Below are the code and all the weights of a small trained network. Each question names an input and a class and asks about switching units off, where a switched-off unit gives its printed mean instead of its output.

import numpy as np


def w(rows, s, z=0):
    codes = np.array(rows[::2]) - 128.0
    scale = np.full(codes.shape[1], s)
    scale[-1] = z or s
    return codes * scale


def f(y):
    return y / 2 * (1 + np.tanh(0.7978845608 * (y + 0.044715 * y**3)))


def log_softmax(a):
    a = a - a.max(-1, keepdims=True)
    return a - np.log(np.exp(a).sum(-1, keepdims=True))


def net(x, mask):
    res = np.array(x, float).reshape(1, 3) / 4 @ E
    y = f(res @ A[0][:, :-1].T + A[0][:, -1])
    res = res + np.where(mask, y, B[0][:, -1]) @ B[0][:, :-1]
    return log_softmax(res[-1] @ U[:, :-1].T + U[:, -1])


A, B = {}, {}
E = w([
[202,55,123,86,188,122,33,71,90,63,61],'x0',
[82,68,164,46,101,36,176,172,29,154,134],'x1',
[51,31,253,120,102,153,164,1,90,63,161],'x2',
],0.0059)
A[0] = w([
[204,54,103,99,230,136,52,77,38,78,28,250],'N0',
[82,70,186,164,124,180,122,117,88,110,163,6],'N1',
[77,136,85,212,81,155,151,167,173,157,230,243],'N2',
[81,109,238,115,106,130,59,23,97,71,205,233],'N3',
[47,63,108,86,82,50,114,148,96,135,156,153],'N4',
[162,213,31,131,130,104,106,196,151,203,49,250],'N5',
[60,97,157,71,38,57,220,155,73,189,242,249],'N6',
[96,156,52,117,107,84,164,41,88,155,124,6],'N7',
[146,67,196,87,136,93,198,161,76,128,107,220],'N8',
[42,94,158,93,94,175,164,87,114,97,187,54],'N9',
[2,10,201,143,65,182,157,126,114,51,209,220],'N10',
[66,90,187,89,60,121,209,190,4,148,158,250],'N11',
],0.0043,0.0017)
B[0] = w([
[213,131,63,156,14,226,169,107,171,245,140,252],'N0',
[170,178,180,135,225,106,128,191,84,64,189,140],'N1',
[206,23,102,71,70,188,102,60,169,178,146,196],'N2',
[209,168,213,124,121,147,96,42,104,177,189,219],'N3',
[125,197,79,48,109,166,73,26,220,121,112,157],'N4',
[207,219,255,106,179,108,62,76,106,175,226,253],'N5',
[213,112,64,79,110,181,114,19,137,192,162,211],'N6',
[50,49,115,211,147,174,140,170,161,151,52,112],'N7',
[150,157,118,106,115,233,86,77,180,114,190,172],'N8',
[230,160,158,107,244,52,123,114,92,162,138,157],'N9',
[225,159,137,99,187,97,67,147,25,197,167,223],'N10',
[183,109,27,142,95,197,68,72,235,115,220,202],'N11',
],0.0039,0.0051)
U = w([
[228,194,208,143,173,87,49,95,91,153,223,250],'0',
[155,153,46,93,35,170,30,25,214,67,177,250],'1',
[242,66,129,159,58,171,191,86,148,199,120,250],'2',
[104,63,140,207,140,105,191,138,87,115,83,28],'3',
[59,93,208,208,90,37,160,146,118,30,86,6],'4',
[86,102,205,176,226,107,209,156,75,86,48,6],'5',
[63,57,166,190,176,13,183,139,163,56,3,6],'6',
],0.0039,0.0017)

Each question gives the input, the list of numbers given to net, and the class t.
The units are the neurons (one row each of A and B). Each row of codes is followed by its name. A weight is (code - 128) times the scale printed after its matrix; where a second scale follows, it is the last column's (A, B and U).
mask holds one flag per neuron, in row order. A switched-off neuron (its flag False) gives its mean, the last column of its row in B, instead of its output. The means were averaged over made-up inputs and are rounded, as every weight is.
A unit's drop is (log p(t) with every unit on - log p(t) with that unit switched off) / (log p(t) with every unit on - log p(t) with every unit switched off).
The circuit of an input: a set's keep is (log p(t) with only the set's units on - log p(t) with every unit switched off) / (log p(t) with every unit on - log p(t) with every unit switched off). Starting from all 12 units, units are removed one at a time, each time the one whose removal leaves the highest keep (on an exact tie, the one counted first), for as long as the keep stays at least 0.8.
circuit, biggest first: the units of the circuit, biggest drop first
unit that matters most: the unit with the biggest drop
top k neurons: the k neurons with the biggest drops, biggest first
drop when u is switched off: that unit's drop, to one decimal
input [-5,-4,8], class 0: circuit, biggest first : N10; N9
input [6,8,3], class 1: top 2 neurons : N11; N4
input [-5,7,4], class 1: circuit, biggest first : N11; N4
input [3,8,5], class 1: top 3 neurons : N11; N4; N8
input [-6,8,-3], class 1: circuit, biggest first : N11; N4; N6
input [-7,8,7], class 1: top 3 neurons : N11; N4; N6
input [4,8,4], class 1: circuit, biggest first : N11; N4
input [4,8,3], class 1: top 3 neurons : N11; N4; N8
input [-1,8,6], class 1: unit that matters most : N11
input [-3,0,8], class 0: top 3 neurons : N10; N9; N3
input [-6,7,-3], class 1: drop when N11 is switched off : 0.3
input [3,8,3], class 1: drop when N6 is switched off : 0.1
input [5,7,-1], class 1: drop when N11 is switched off : 0.2
